Below are the code and all the weights of a small trained network. Each question names an input and a class and asks about switching units off, where a switched-off unit gives its printed mean instead of its output.

import numpy as np


def w(rows, s, z=0):
    codes = np.array(rows[::2]) - 128.0
    scale = np.full(codes.shape[1], s)
    scale[-1] = z or s
    return codes * scale


def f(y):
    return y / 2 * (1 + np.tanh(0.7978845608 * (y + 0.044715 * y**3)))


def log_softmax(a):
    a = a - a.max(-1, keepdims=True)
    return a - np.log(np.exp(a).sum(-1, keepdims=True))


def net(x, mask):
    res = np.array(x, float).reshape(1, 4) / 4 @ E
    y = f(res @ A[0][:, :-1].T + A[0][:, -1])
    res = res + np.where(mask, y, B[0][:, -1]) @ B[0][:, :-1]
    return log_softmax(res[-1] @ U[:, :-1].T + U[:, -1])


A, B = {}, {}
E = w([
[118,208,212,236,176,236,217],'x0',
[221,2,168,66,185,226,128],'x1',
[103,88,8,241,193,186,42],'x2',
[40,65,229,154,13,199,37],'x3',
],0.0052)
A[0] = w([
[130,76,71,58,88,57,62,70],'N0',
[66,90,184,142,49,162,70,10],'N1',
[129,77,72,58,91,61,63,74],'N2',
[101,101,50,205,167,163,60,58],'N3',
[97,98,50,206,169,160,63,57],'N4',
[100,100,47,207,170,164,63,43],'N5',
[139,158,228,46,56,72,196,52],'N6',
[70,91,184,144,46,162,69,11],'N7',
[140,153,232,47,54,68,197,44],'N8',
[130,77,72,59,91,59,61,72],'N9',
[231,179,42,101,234,63,198,73],'N10',
[113,178,191,202,173,203,184,110],'N11',
[112,178,193,206,173,205,188,121],'N12',
[134,75,73,61,89,55,60,72],'N13',
[213,24,159,73,185,219,121,44],'N14',
[10,232,74,203,57,43,112,8],'N15',
[222,3,162,70,188,231,116,6],'N16',
[66,91,184,142,48,162,69,1],'N17',
[61,88,187,142,45,163,67,2],'N18',
[125,135,125,129,121,120,129,11],'N19',
[135,74,71,57,91,54,57,68],'N20',
[218,195,37,103,224,57,193,64],'N21',
[99,101,55,203,170,161,64,57],'N22',
[116,179,193,210,172,205,190,93],'N23',
[100,102,42,206,168,165,56,43],'N24',
],0.0056,0.0014)
B[0] = w([
[161,122,129,168,92,162,180,183],'N0',
[81,84,181,143,182,139,143,180],'N1',
[164,121,126,173,86,164,187,180],'N2',
[153,162,159,79,152,163,122,176],'N3',
[157,163,159,77,155,164,122,176],'N4',
[157,165,161,77,157,163,121,177],'N5',
[160,170,153,54,173,185,109,212],'N6',
[78,79,187,144,188,140,146,180],'N7',
[163,172,153,52,173,182,110,213],'N8',
[164,120,128,172,87,165,188,181],'N9',
[55,54,196,156,202,150,153,254],'N10',
[163,119,88,167,76,154,171,210],'N11',
[168,116,78,169,67,155,182,215],'N12',
[164,121,127,172,88,164,189,183],'N13',
[136,183,206,176,115,41,85,209],'N14',
[152,200,254,167,125,38,92,212],'N15',
[137,193,215,175,116,31,80,221],'N16',
[77,80,191,147,187,141,146,180],'N17',
[88,88,175,140,177,136,142,185],'N18',
[132,132,154,130,132,130,132,115],'N19',
[162,121,128,170,88,161,182,185],'N20',
[60,62,199,152,202,149,149,249],'N21',
[157,164,159,76,155,164,120,173],'N22',
[164,119,90,167,74,156,178,214],'N23',
[160,167,173,74,158,171,120,179],'N24',
],0.0087,0.0052)
U = w([
[20,48,144,140,175,144,142,119],'0',
[172,116,96,172,59,165,174,120],'1',
[158,175,129,3,145,169,104,125],'2',
[132,183,159,170,114,4,86,115],'3',
[97,102,64,113,106,106,86,251],'4',
[86,114,68,99,105,106,91,72],'5',
[111,118,58,103,117,115,85,74],'6',
[96,110,72,105,109,113,88,77],'7',
],0.015,0.016)

Each question gives the input, the list of numbers given to net, and the class t.
The units are the neurons (one row each of A and B). Each row of codes is followed by its name. A weight is (code - 128) times the scale printed after its matrix; where a second scale follows, it is the last column's (A, B and U).
mask holds one flag per neuron, in row order. A switched-off neuron (its flag False) gives its mean, the last column of its row in B, instead of its output. The means were averaged over made-up inputs and are rounded, as every weight is.
A unit's drop is (log p(t) with every unit on - log p(t) with that unit switched off) / (log p(t) with every unit on - log p(t) with every unit switched off).
The circuit of an input: a set's keep is (log p(t) with only the set's units on - log p(t) with every unit switched off) / (log p(t) with every unit on - log p(t) with every unit switched off). Starting from the 12 units with the biggest drops (on a tie, the unit counted first), units are removed one at a time, each time the one whose removal leaves the highest keep (on an exact tie, the one counted first), for as long as the keep stays at least 0.8.
units of the circuit, in order: the units of the circuit, biggest drop first
k most important neurons: the k neurons with the biggest drops, biggest first
drop of u: that unit's drop, to one decimal
input [5,-5,-2,-6], class 0: units of the circuit, in order : [N21]
input [5,-3,-8,7], class 2: 3 most important neurons : [N8, N6, N10]
input [2,8,-5,7], class 3: 4 most important neurons : [N16, N14, N10, N21]
input [-4,5,-1,-2], class 3: units of the circuit, in order : [N16, N14]
input [1,-8,2,-8], class 0: 4 most important neurons : [N21, N10, N16, N14]
input [2,-3,5,4], class 2: 2 most important neurons : [N10, N21]
input [-2,1,-2,2], class 4: 3 most important neurons : [N10, N21, N15]
input [-5,4,2,4], class 1: 2 most important neurons : [N10, N21]
input [-4,8,4,7], class 3: 4 most important neurons : [N16, N14, N10, N21]
input [-1,5,-6,-8], class 0: 2 most important neurons : [N10, N21]
input [-1,2,5,-4], class 2: drop of N24 : 0.2
input [-3,7,-4,-3], class 3: drop of N16 : 0.1
input [3,5,7,6], class 2: drop of N4 : 0.2
input [7,-4,-3,-8], class 0: units of the circuit, in order : [N10]
